[[124 123 137]
 [111 133 107]
 [131 119 121]]
->
[[123 137]
 [133 107]]

[[101 153 127 117 135]
 [131 119 113 143 132]
 [147 131 115 108 130]
 [141 108 128 131 117]
 [128 122 147 123 121]]
->
[[153 127]
 [119 113]]

[[152 147 153 103 140]
 [116 117 121 145 106]]
->
[[147 153]
 [117 121]]

[[116 150 115 138]
 [132 125 127 131]
 [141 116 113 144]]
->
[[150 115]
 [125 127]]

[[145 127 106]
 [121 102 120]]
->
[[127 106]
 [102 120]]

[[119 125 112 118 104]
 [138 104 132 103 114]
 [128 134 106 129 105]]
->
[[125 112]
 [104 132]]

[[134 117 146 119 126]
 [137 132 121 121 136]
 [112 134 146 151 135]
 [124 154 123 115 139]
 [136 155 124 109 109]]
->
[[117 146]
 [132 121]]

[[131 103 148 123]
 [118 146 119 130]]
->
[[103 148]
 [146 119]]
---
[[119 138 149 156]
 [151 157 113 149]
 [128 123 118 119]
 [148 142 116 155]
 [139 133 102 138]]
->
[156 113 123 148]

[[127 112 146 118 135]
 [128 119 149 123 124]
 [123 112 150 131 133]
 [134 138 100 117 136]]
->
[135 123 150 138]

[[103 123 139]
 [131 141 140]
 [148 133 124]
 [130 125 149]]
->
[139 141 148]

[[146 123 122 106 124]
 [132 123 149 122 112]
 [145 102 146 118 109]
 [141 112 122 134 107]
 [146 151 146 153 142]]
->
[124 122 146 112 146]

[[111 115 148 110 106]
 [102 109 105 152 127]
 [146 144 145 136 106]
 [108 108 139 113 146]
 [151 134 127 104 156]]
->
[106 152 145 108 151]

[[133 128 128]
 [124 130 144]
 [125 118 127]
 [127 136 150]]
->
[128 130 125]
---
[[110 135 136 120 105 115 121 121]
 [125 123 111 127 113 111 127 130]
 [130 137 135 133 132 135 148 134]
 [120 150 138 129 126 126 116 122]]
->
[[121 121 115 105 120 136 135 110]
 [130 127 111 113 127 111 123 125]
 [134 148 135 132 133 135 137 130]
 [122 116 126 126 129 138 150 120]]

[[129 137]
 [118 123]
 [122 127]
 [134 141]
 [133 130]
 [126 144]
 [120 119]
 [106 113]
 [126 140]
 [125 137]]
->
[[137 129]
 [123 118]
 [127 122]
 [141 134]
 [130 133]
 [144 126]
 [119 120]
 [113 106]
 [140 126]
 [137 125]]

[[106 139 148 127 141 150 136 123 142 143]
 [152 107 131 149 107 135 109 121 136 131]
 [131 148 140 152 137 139 112 105 144 147]
 [118 145 148 131 143 146 146 129 110 151]]
->
[[143 142 123 136 150 141 127 148 139 106]
 [131 136 121 109 135 107 149 131 107 152]
 [147 144 105 112 139 137 152 140 148 131]
 [151 110 129 146 146 143 131 148 145 118]]

[[108 139]
 [141 130]
 [131 129]
 [128 125]
 [110 121]
 [106 133]
 [131 135]
 [111 105]
 [132 129]
 [109 123]]
->
[[139 108]
 [130 141]
 [129 131]
 [125 128]
 [121 110]
 [133 106]
 [135 131]
 [105 111]
 [129 132]
 [123 109]]

[[118 110 110 153 125]
 [118 110 110 153 125]
 [118 110 110 153 125]
 [114 112 105 140 141]
 [118 110 110 153 125]
 [114 112 105 140 141]
 [114 112 105 140 141]
 [114 112 105 140 141]]
->
[[125 153 110 110 118]
 [125 153 110 110 118]
 [125 153 110 110 118]
 [141 140 105 112 114]
 [125 153 110 110 118]
 [141 140 105 112 114]
 [141 140 105 112 114]
 [141 140 105 112 114]]

[[116 137 117 140 108 136 116 131 124]
 [140 118 146 121 146 125 155 127 147]]
->
[[124 131 116 136 108 140 117 137 116]
 [147 127 155 125 146 121 146 118 140]]

[[132 114 136 129]
 [149 121 122 130]
 [107 141 116 124]]
->
[[129 136 114 132]
 [130 122 121 149]
 [124 116 141 107]]
---
[[150 106 104 122 149]
 [142 116 117 154 113]]
->
[[150 106]
 [142 116]]

[[ 99 135 122 153 118]
 [129 136 119 111 134]
 [141 118 136 125 128]
 [122 134 121 121 130]
 [127 129 126 125 128]]
->
[[ 99 135]
 [129 136]]

[[128 132 116 122 130]
 [132 121 144 152 134]]
->
[[128 132]
 [132 121]]

[[153 134  98 100 157]
 [148 144 154 111 119]
 [130 150 107 152  99]]
->
[[153 134]
 [148 144]]

[[125 151 120 113 134]
 [131 135 124 118 128]
 [126 151 135 116 120]
 [131 156 135 109 120]]
->
[[125 151]
 [131 135]]

[[102 135 131]
 [118 133 131]]
->
[[102 135]
 [118 133]]

[[130 137 135 135 133]
 [125 150 119 144 116]]
->
[[130 137]
 [125 150]]
---
[[142 110 144]
 [131 144 130]
 [131 109 122]
 [100 135  98]
 [151 132 125]]
->
[[131 144 130]
 [131 109 122]]

[[106 127 121]
 [126 118 125]
 [148 114 130]
 [136 144 134]
 [108 135 124]]
->
[[126 118 125]
 [148 114 130]]

[[135 128 153]
 [128 129 117]
 [103 145 105]
 [108 139 103]]
->
[[128 129 117]
 [103 145 105]]

[[131 107 136 113 139]
 [129 134 133 134 131]
 [126 129 117 126 120]
 [132 134 144 133 141]
 [121 150 108 144 106]]
->
[[129 134 133]
 [126 129 117]]

[[117 144 116]
 [135 144 154]
 [130 125 137]
 [118 143 121]
 [134 134 117]]
->
[[135 144 154]
 [130 125 137]]

[[126 117 142]
 [133 139 112]
 [145 126 112]
 [128 113 144]
 [118 114 155]]
->
[[133 139 112]
 [145 126 112]]

[[107 115 137]
 [117 121 108]
 [128 129 112]
 [135 131 120]]
->
[[117 121 108]
 [128 129 112]]

[[128 107 114 129 124]
 [138 137 138 118 118]
 [119 139 109 134 131]
 [114 136 134 124 136]
 [129 140 129 138 119]]
->
[[138 137 138]
 [119 139 109]]
